[[131 130 130 125 134 120 124 127 128 128 128 121 125 127 125]
 [127 100 157 127 110 126 133 128 114 133 128 122 118 128 127]
 [129 130 129 133 116 127 125 130 138 135 128 132 130 130 134]]
|
[[129 127 131]
 [130 100 130]
 [129 157 130]
 [133 127 125]
 [116 110 134]
 [127 126 120]
 [125 133 124]
 [130 128 127]
 [138 114 128]
 [135 133 128]
 [128 128 128]
 [132 122 121]
 [130 118 125]
 [130 128 127]
 [134 127 125]]

[[133 141 134]
 [133 136 136]
 [117 138 131]
 [113 125 150]
 [131 127 134]
 [122 117 134]
 [118 121 132]
 [130 129 134]
 [112 145 139]]
|
[[112 130 118 122 131 113 117 133 133]
 [145 129 121 117 127 125 138 136 141]
 [139 134 132 134 134 150 131 136 134]]

[[113 141 118 144 158 130 135 139 121]
 [129 129 123 122 119 136 116 127 129]
 [113 117 123 127 158 125 135 139 133]
 [151 141 135 144 145 136 131 124 125]
 [132 130 129 130 130 129 128 128 128]
 [126 127 126 129 130 125 128 123 129]
 [151 115 135 117 111 126 112 122 133]
 [129 130 121 120 116 136 112 127 129]]
|
[[129 151 126 132 151 113 129 113]
 [130 115 127 130 141 117 129 141]
 [121 135 126 129 135 123 123 118]
 [120 117 129 130 144 127 122 144]
 [116 111 130 130 145 158 119 158]
 [136 126 125 129 136 125 136 130]
 [112 112 128 128 131 135 116 135]
 [127 122 123 128 124 139 127 139]
 [129 133 129 128 125 133 129 121]]

[[107 154 101 154 104 148 112 141]
 [137 118 143 107 154 101 154 104]
 [117 137 118 143 107 154 101 154]
 [143 107 154 101 154 104 148 112]
 [154 101 154 104 148 112 141 118]
 [118 143 107 154 101 154 104 148]
 [154 104 148 112 141 118 133 127]
 [101 154 104 148 112 141 118 133]]
|
[[101 154 118 154 143 117 137 107]
 [154 104 143 101 107 137 118 154]
 [104 148 107 154 154 118 143 101]
 [148 112 154 104 101 143 107 154]
 [112 141 101 148 154 107 154 104]
 [141 118 154 112 104 154 101 148]
 [118 133 104 141 148 101 154 112]
 [133 127 148 118 112 154 104 141]]

[[117 128 129 129 120 121 141 135 134 122 127 139 120 127 130 127]
 [122 117 147 108 115 151 145 139 151 133 135 152 113 107 110 126]
 [118 128 137 121 123 131 148 131 140 127 131 142 116 119 133 136]]
|
[[118 122 117]
 [128 117 128]
 [137 147 129]
 [121 108 129]
 [123 115 120]
 [131 151 121]
 [148 145 141]
 [131 139 135]
 [140 151 134]
 [127 133 122]
 [131 135 127]
 [142 152 139]
 [116 113 120]
 [119 107 127]
 [133 110 130]
 [136 126 127]]

[[127 128 128 128 128 128 126 127 127 128 128 128 128]
 [125 125 126 126 128 127 115 123 124 127 128 127 128]
 [131 129 129 129 128 129 130 129 130 128 128 129 129]
 [136 136 130 132 129 129 154 139 141 131 128 131 130]]
|
[[136 131 125 127]
 [136 129 125 128]
 [130 129 126 128]
 [132 129 126 128]
 [129 128 128 128]
 [129 129 127 128]
 [154 130 115 126]
 [139 129 123 127]
 [141 130 124 127]
 [131 128 127 128]
 [128 128 128 128]
 [131 129 127 128]
 [130 129 128 128]]
---
[[107 154 101 142 145 117 141 152 154 101 108]
 [123 148 112 148 119 106 107 153 147 133 132]]
|
[[123 148 112 148 119 106 107 153 147 133 132]
 [107 154 101 142 145 117 141 152 154 101 108]]

[[138 127 125 131]
 [137 128 121 127]
 [130 127 149 136]
 [133 135 143 127]
 [132 129 156 119]]
|
[[132 129 156 119]
 [130 127 149 136]
 [133 135 143 127]
 [138 127 125 131]
 [137 128 121 127]]

[[111 125 121 106 126 141 128 105 123 117 128 118 110 151]
 [138 110 124 132 109 147 111 150 143 136 126 143 145 134]
 [127 140 122 150 136 122 128 142 106 108 112 116 150 129]]
|
[[138 110 124 132 109 147 111 150 143 136 126 143 145 134]
 [127 140 122 150 136 122 128 142 106 108 112 116 150 129]
 [111 125 121 106 126 141 128 105 123 117 128 118 110 151]]

[[136 135 111 142 104 116 116 134 122 140 125 117 123]
 [130 137 122 145 119 132 108 133 120 141 123 122 143]]
|
[[130 137 122 145 119 132 108 133 120 141 123 122 143]
 [136 135 111 142 104 116 116 134 122 140 125 117 123]]

[[138 120 132 133 129 157 153 150]
 [128 131 113 128 148 110 138 107]
 [126 129 119 127 136 116 132 116]
 [126 129 120 127 135 116 131 117]]
|
[[138 120 132 133 129 157 153 150]
 [126 129 120 127 135 116 131 117]
 [126 129 119 127 136 116 132 116]
 [128 131 113 128 148 110 138 107]]

[[153 149 143 150 147 146 146 149 149 149 145 142 144 146 149]
 [158 148 151 156 147 149 140 154 145 149 146 138 149 144 156]
 [150 144 145 150 146 143 143 150 146 151 145 146 144 144 148]]
|
[[158 148 151 156 147 149 140 154 145 149 146 138 149 144 156]
 [150 144 145 150 146 143 143 150 146 151 145 146 144 144 148]
 [153 149 143 150 147 146 146 149 149 149 145 142 144 146 149]]

[[121 134 130 138 126 144 123 127 124 124 126 123 138 130 135 126]
 [128 130 127 114 133 128 117 132 142 139 131 125 132 129 102 121]
 [128 130 129 129 132 129 130 127 132 125 135 119 121 127 134 124]
 [125 133 121 136 135 125 126 126 122 122 128 138 131 133 126 125]
 [134 127 115 117 122 125 118 117 111 127 130 130 121 127 115 128]
 [128 118 134 132 119 122 128 134 124 126 116 110 134 131 138 124]]
|
[[128 118 134 132 119 122 128 134 124 126 116 110 134 131 138 124]
 [121 134 130 138 126 144 123 127 124 124 126 123 138 130 135 126]
 [128 130 129 129 132 129 130 127 132 125 135 119 121 127 134 124]
 [128 130 127 114 133 128 117 132 142 139 131 125 132 129 102 121]
 [125 133 121 136 135 125 126 126 122 122 128 138 131 133 126 125]
 [134 127 115 117 122 125 118 117 111 127 130 130 121 127 115 128]]
